Below are the code and all the weights of a small trained network. Each question names an input and a target symbol and asks about switching units off, where a switched-off unit gives its printed mean instead of its output.

import numpy as np


def w(rows, s, z=0):
    codes = np.array(rows[::2]) - 128.0
    scale = np.full(codes.shape[1], s)
    scale[-1] = z or s
    return codes * scale


def norm(h):
    return h / np.sqrt((h * h).mean(-1, keepdims=True) + 1e-5)


def f(y):
    return y / 2 * (1 + np.tanh(0.7978845608 * (y + 0.044715 * y**3)))


def softmax(a):
    e = np.exp(a - a.max(-1, keepdims=True))
    return e / e.sum(-1, keepdims=True)


def log_softmax(a):
    a = a - a.max(-1, keepdims=True)
    return a - np.log(np.exp(a).sum(-1, keepdims=True))


def net(x, mask):
    ids = ['ΔΞΣβεζηθπψ'.index(c) for c in x.split()]
    T = len(ids)
    res = E[ids] + P[:T]
    u = 0
    for l in range(3):
        r = norm(res)
        for j in range(2):
            rows = slice(2 * j, 2 * j + 2)
            q, k, v = (r @ M[l][rows].T for M in (Q, K, V))
            z = softmax(np.where(np.tri(T) > 0, q @ k.T / 2**0.5, -1e9)) @ v
            o = O[l][rows]
            res = res + np.where(mask[u + j], z, o[:, -1]) @ o[:, :-1]
        u += 2
        y = f(norm(res) @ A[l][:, :-1].T + A[l][:, -1])
        res = res + np.where(mask[u : u + 4], y, B[l][:, -1]) @ B[l][:, :-1]
        u += 4
    return log_softmax(norm(res)[-1] @ U[:, :-1].T + U[:, -1])


Q, K, V, O, A, B = {}, {}, {}, {}, {}, {}
E = w([
[148,171,130,53,128,14,150,193],'Δ',
[214,157,185,123,138,134,20,160],'Ξ',
[189,169,150,116,112,178,209,101],'Σ',
[162,98,118,116,39,112,127,146],'β',
[177,158,95,201,172,174,141,136],'ε',
[175,71,204,85,142,201,128,65],'ζ',
[191,189,118,66,93,171,171,100],'η',
[49,106,134,45,81,80,176,79],'θ',
[26,145,78,100,158,129,116,8],'π',
[114,144,103,179,125,150,125,32],'ψ',
],0.017)
P = w([
[146,174,206,254,182,89,107,152],'0',
[154,39,184,173,193,32,146,194],'1',
[126,50,147,179,173,81,132,184],'2',
[121,63,151,174,154,106,133,183],'3',
[133,78,125,176,147,118,131,145],'4',
[131,103,126,167,135,132,141,122],'5',
[141,113,116,150,119,141,143,107],'6',
[145,118,112,136,111,138,154,81],'7',
[161,114,105,120,97,125,177,47],'8',
[159,143,80,113,95,144,188,34],'9',
[168,141,58,110,149,141,213,50],'10',
],0.0069)
Q[0] = w([
[175,125,128,157,210,173,95,255],'L0H0',
[118,85,115,157,113,108,70,150],'L0H0',
[132,48,67,160,87,96,79,107],'L0H1',
[138,96,143,80,193,131,125,114],'L0H1',
],0.0098)
K[0] = w([
[90,202,156,212,253,77,110,248],'L0H0',
[183,80,108,96,151,46,151,148],'L0H0',
[146,7,61,117,94,112,184,141],'L0H1',
[45,158,160,117,122,137,115,143],'L0H1',
],0.0075)
V[0] = w([
[103,145,58,112,1,110,92,166],'L0H0',
[193,41,128,201,72,80,208,55],'L0H0',
[13,138,211,116,140,166,161,214],'L0H1',
[116,129,177,153,69,179,201,32],'L0H1',
],0.0047)
O[0] = w([
[124,76,63,148,122,40,124,153,132],'L0H0',
[80,167,28,175,119,204,125,108,254],'L0H0',
[66,55,111,98,164,81,141,137,89],'L0H1',
[99,127,161,105,163,152,115,255,185],'L0H1',
],0.0094,0.0044)
A[0] = w([
[126,131,138,121,111,73,142,169,4],'L0N0',
[105,162,122,99,103,102,142,91,241],'L0N1',
[103,116,150,124,120,140,9,151,206],'L0N2',
[182,112,120,188,99,132,153,151,45],'L0N3',
],0.014,0.0017)
B[0] = w([
[155,151,90,82,120,149,86,128,182],'L0N0',
[148,105,131,184,154,145,177,172,253],'L0N1',
[250,142,153,200,124,114,169,92,151],'L0N2',
[134,152,30,175,189,139,21,157,221],'L0N3',
],0.012,0.0053)
Q[1] = w([
[194,148,138,124,104,124,97,249],'L1H0',
[44,117,132,147,154,165,156,113],'L1H0',
[218,193,91,151,118,173,109,140],'L1H1',
[142,101,104,138,75,132,142,144],'L1H1',
],0.013)
K[1] = w([
[141,119,111,154,186,61,2,208],'L1H0',
[128,119,98,80,62,155,175,103],'L1H0',
[118,90,159,124,50,161,196,91],'L1H1',
[100,130,76,212,74,174,150,134],'L1H1',
],0.0086)
V[1] = w([
[93,227,96,183,105,79,254,156],'L1H0',
[140,105,116,141,35,182,205,136],'L1H0',
[148,53,112,126,93,180,199,60],'L1H1',
[127,149,104,149,108,130,121,190],'L1H1',
],0.0055)
O[1] = w([
[139,73,150,128,68,195,79,237,251],'L1H0',
[117,153,254,166,47,82,120,112,151],'L1H0',
[85,185,114,105,162,124,225,74,212],'L1H1',
[114,199,161,127,58,132,141,74,186],'L1H1',
],0.0087,0.0019)
A[1] = w([
[139,154,158,104,156,180,70,41,139],'L1N0',
[182,95,237,81,145,201,148,81,136],'L1N1',
[184,136,126,158,110,124,133,93,124],'L1N2',
[130,226,145,115,131,2,116,195,4],'L1N3',
],0.0091,0.0028)
B[1] = w([
[118,91,170,116,179,171,233,108,253],'L1N0',
[83,180,91,176,221,117,166,85,253],'L1N1',
[139,73,122,150,125,180,84,157,211],'L1N2',
[169,135,144,4,89,146,126,51,175],'L1N3',
],0.013,0.0024)
Q[2] = w([
[210,60,57,33,129,175,134,127],'L2H0',
[78,69,84,102,95,150,145,79],'L2H0',
[14,35,57,254,64,240,146,70],'L2H1',
[98,48,104,155,95,111,119,3],'L2H1',
],0.0087)
K[2] = w([
[148,97,174,92,124,88,17,127],'L2H0',
[153,143,62,41,2,124,93,129],'L2H0',
[128,221,84,162,16,67,201,116],'L2H1',
[141,124,35,116,120,106,207,87],'L2H1',
],0.0085)
V[2] = w([
[134,178,78,47,85,44,137,93],'L2H0',
[194,145,57,46,70,149,135,136],'L2H0',
[152,2,227,131,150,149,134,181],'L2H1',
[199,121,164,7,160,136,150,201],'L2H1',
],0.006)
O[2] = w([
[103,143,101,213,121,187,173,96,3],'L2H0',
[127,203,96,206,168,223,124,134,199],'L2H0',
[134,120,86,124,41,173,255,129,180],'L2H1',
[127,199,176,121,28,102,148,45,68],'L2H1',
],0.0084,0.0023)
A[2] = w([
[149,167,145,180,118,193,103,104,5],'L2N0',
[214,159,117,126,161,115,122,96,123],'L2N1',
[93,133,141,177,182,115,115,108,83],'L2N2',
[99,98,117,138,3,144,191,171,210],'L2N3',
],0.013,0.0028)
B[2] = w([
[147,133,109,72,86,46,144,158,177],'L2N0',
[111,61,24,140,34,141,191,70,197],'L2N1',
[164,161,72,72,50,103,41,84,159],'L2N2',
[72,124,254,195,124,99,238,210,254],'L2N3',
],0.0099,0.01)
U = w([
[117,247,154,193,78,133,126,93,29],'Δ',
[201,64,156,175,104,116,141,91,40],'Ξ',
[172,224,175,117,166,125,117,167,81],'Σ',
[79,131,55,192,157,114,78,180,146],'β',
[124,125,118,126,127,136,157,133,2],'ε',
[92,169,161,129,210,130,139,45,139],'ζ',
[133,140,148,2,39,108,99,126,228],'η',
[78,109,167,171,98,116,177,192,199],'θ',
[102,77,113,77,174,73,146,150,56],'π',
[160,102,185,110,135,251,104,159,67],'ψ',
],0.0086,0.004)

Each question gives the input, a string of symbols that net reads in full, and the target symbol t.
The units are the heads (2 rows each of Q, K, V and O) and the neurons (one row each of A and B). Each row of codes is followed by its name. A weight is (code - 128) times the scale printed after its matrix; where a second scale follows, it is the last column's (O, A, B and U).
mask holds one flag per unit, layer by layer, with each layer's heads first. A switched-off unit (its flag False) gives its mean, the last column of its rows in O or B, instead of its output. The means were averaged over made-up inputs and are rounded, as every weight is.
A unit's drop is (log p(t) with every unit on - log p(t) with that unit switched off) / (log p(t) with every unit on - log p(t) with every unit switched off).
The circuit of an input: a set's keep is (log p(t) with only the set's units on - log p(t) with every unit switched off) / (log p(t) with every unit on - log p(t) with every unit switched off). Starting from the 12 units with the biggest drops (on a tie, the unit counted first), units are removed one at a time, each time the one whose removal leaves the highest keep (on an exact tie, the one counted first), for as long as the keep stays at least 0.8.
units of the circuit, in order: the units of the circuit, biggest drop first
most important unit: the unit with the biggest drop
top k neurons: the k neurons with the biggest drops, biggest first
k most important neurons of layer l: the k neurons of layer l with the biggest drops, biggest first
input θ Δ Δ ψ, target Δ: most important unit => L0H1
input ε θ ε β ε β Σ, target β: units of the circuit, in order => L2N3, L0N3
input ζ Ξ β η, target ζ: 2 most important neurons of layer 1 => L1N1, L1N0
input ψ ψ π Ξ Δ π π, target Δ: top 2 neurons => L0N2, L1N1
input π η π π, target η: units of the circuit, in order => L2N2, L1N1, L2H1
input ψ ψ η, target ψ: top 2 neurons => L2N3, L2N0
input Σ θ η, target Σ: top 3 neurons => L1N1, L2N1, L2N3
input θ θ η ψ, target η: top 4 neurons => L0N1, L1N0, L1N2, L2N0
input Δ π π, target Δ: 3 most important neurons of layer 0 => L0N3, L0N0, L0N1
input Ξ Σ ψ π, target π: units of the circuit, in order => L2H0, L0N3, L2H1
input ζ Ξ β ζ Ξ Δ θ β θ θ ψ, target θ: top 2 neurons => L0N3, L0N1
input ζ ψ θ Ξ, target Ξ: units of the circuit, in order => L0N2, L2N1
input η Σ η η, target η: 2 most important neurons of layer 2 => L2N3, L2N0
input β θ θ η ψ β θ θ Δ η ψ, target η: most important unit => L2H1
input η θ θ ζ π ψ, target ζ: 2 most important neurons of layer 0 => L0N1, L0N2
input θ θ ε Δ Ξ ψ β β ψ, target β: units of the circuit, in order => L0H0, L2H1
input ζ θ Σ, target ζ: units of the circuit, in order => L0H0, L1N1, L2N3, L0N1
input θ Σ θ θ ζ θ π, target θ: top 3 neurons => L0N3, L1N1, L0N1
input β θ ψ Σ η π, target η: top 2 neurons => L0N3, L2N2
input Σ θ β Δ Ξ β ψ Δ ε, target β: units of the circuit, in order => L0N3
input θ β ψ θ β θ Δ Δ, target η: 2 most important neurons of layer 1 => L1N3, L1N1
input Σ π θ Σ, target Σ: top 3 neurons => L2N1, L1N1, L2N3
input ψ Ξ Σ ψ, target ψ: top 2 neurons => L0N3, L2N3
input ψ η Ξ Δ Ξ β θ Δ Δ Δ ψ, target Δ: top 3 neurons => L0N3, L0N2, L1N3
input η ζ π, target ζ: top 3 neurons => L1N0, L2N3, L2N1
input β ε Δ ζ ε ε ε ψ, target ζ: top 2 neurons => L1N0, L0N3
input η θ θ ζ π β ε θ π, target θ: most important unit => L0N3
input Σ ψ θ Σ θ θ Δ, target η: 2 most important neurons of layer 0 => L0N0, L0N3
